Here is a tiny trained network, its code and every weight. The questions are about switching its units off for an input and a class, where a switched-off unit gives its printed mean instead of its output.

import numpy as np


def w(rows, s, z=0):
    codes = np.array(rows[::2]) - 128.0
    scale = np.full(codes.shape[1], s)
    scale[-1] = z or s
    return codes * scale


def f(y):
    return np.maximum(y, 0)


def log_softmax(a):
    a = a - a.max(-1, keepdims=True)
    return a - np.log(np.exp(a).sum(-1, keepdims=True))


def net(x, mask):
    res = np.array(x, float).reshape(1, 7) / 4 @ E
    y = f(res @ A[0][:, :-1].T + A[0][:, -1])
    res = res + np.where(mask, y, B[0][:, -1]) @ B[0][:, :-1]
    return log_softmax(res[-1] @ U[:, :-1].T + U[:, -1])


A, B = {}, {}
E = w([
[190,152,146,120,140,135,124,180],'x0',
[175,182,184,208,210,224,152,111],'x1',
[81,146,92,145,197,164,129,62],'x2',
[175,68,227,171,179,36,69,152],'x3',
[151,75,85,209,53,43,58,99],'x4',
[93,194,131,86,100,131,168,183],'x5',
[122,2,118,124,119,202,188,142],'x6',
],0.0083)
A[0] = w([
[137,53,169,236,223,83,96,49,217],'N0',
[187,104,135,184,109,79,85,211,88],'N1',
[23,127,5,59,47,145,136,155,167],'N2',
[131,55,97,206,151,242,254,189,209],'N3',
[139,41,2,170,32,178,189,159,253],'N4',
[110,214,139,213,196,152,182,106,129],'N5',
[196,216,129,177,146,152,149,76,160],'N6',
[146,58,127,97,117,123,135,188,103],'N7',
[30,187,91,32,51,116,177,66,153],'N8',
],0.0071,0.0058)
B[0] = w([
[118,41,69,85,255,76,108,116,229],'N0',
[156,103,131,194,76,106,63,181,174],'N1',
[93,68,30,122,154,55,199,153,247],'N2',
[130,125,136,88,200,107,162,145,247],'N3',
[174,130,130,67,187,63,97,134,253],'N4',
[158,189,163,107,132,148,83,150,202],'N5',
[180,136,174,95,180,187,98,162,194],'N6',
[234,189,154,191,136,204,102,205,166],'N7',
[109,115,116,158,155,102,177,83,232],'N8',
],0.0085,0.011)
U = w([
[74,149,253,96,42,176,149,109,97],'0',
[238,222,186,64,221,211,142,183,68],'1',
[215,147,171,172,86,65,32,158,46],'2',
[78,226,57,216,145,220,215,64,3],'3',
[139,47,5,110,198,21,179,129,228],'4',
],0.0072,0.0033)

Each question gives the input, the list of numbers given to net, and the class t.
The units are the neurons (one row each of A and B). Each row of codes is followed by its name. A weight is (code - 128) times the scale printed after its matrix; where a second scale follows, it is the last column's (A, B and U).
mask holds one flag per neuron, in row order. A switched-off neuron (its flag False) gives its mean, the last column of its row in B, instead of its output. The means were averaged over made-up inputs and are rounded, as every weight is.
A unit's drop is (log p(t) with every unit on - log p(t) with that unit switched off) / (log p(t) with every unit on - log p(t) with every unit switched off).
The circuit of an input: a set's keep is (log p(t) with only the set's units on - log p(t) with every unit switched off) / (log p(t) with every unit on - log p(t) with every unit switched off). Starting from all 9 units, units are removed one at a time, each time the one whose removal leaves the highest keep (on an exact tie, the one counted first), for as long as the keep stays at least 0.8.
units of the circuit, in order: the units of the circuit, biggest drop first
most important unit: the unit with the biggest drop
k most important neurons: the k neurons with the biggest drops, biggest first
drop of u: that unit's drop, to one decimal
input [8,-5,-6,5,-4,-3,6], class 2: most important unit -> N1
input [-6,-7,-8,7,8,-4,6], class 2: 3 most important neurons -> [N7, N1, N2]
input [-5,-6,-7,2,-1,-4,-4], class 2: units of the circuit, in order -> [N0, N3, N1]
input [5,-3,3,-1,5,0,-8], class 2: 3 most important neurons -> [N2, N0, N3]
input [8,1,3,-1,-2,-5,7], class 1: 3 most important neurons -> [N2, N8, N7]
input [-4,1,5,4,-5,-6,-4], class 1: 4 most important neurons -> [N2, N5, N8, N6]
input [-2,5,3,1,6,-1,-7], class 2: 2 most important neurons -> [N2, N3]
input [-1,8,4,-5,0,-5,8], class 1: 2 most important neurons -> [N2, N5]
input [-6,4,8,-3,-3,1,5], class 1: 3 most important neurons -> [N5, N6, N0]
input [8,5,-7,7,1,4,-4], class 2: drop of N1 -> 0.8
input [-7,6,-5,-7,-4,8,6], class 4: drop of N2 -> 0.9
input [-4,1,6,-2,-6,-4,3], class 1: drop of N2 -> 0.7
input [-1,-4,-6,8,-2,1,-8], class 2: drop of N2 -> 0.1
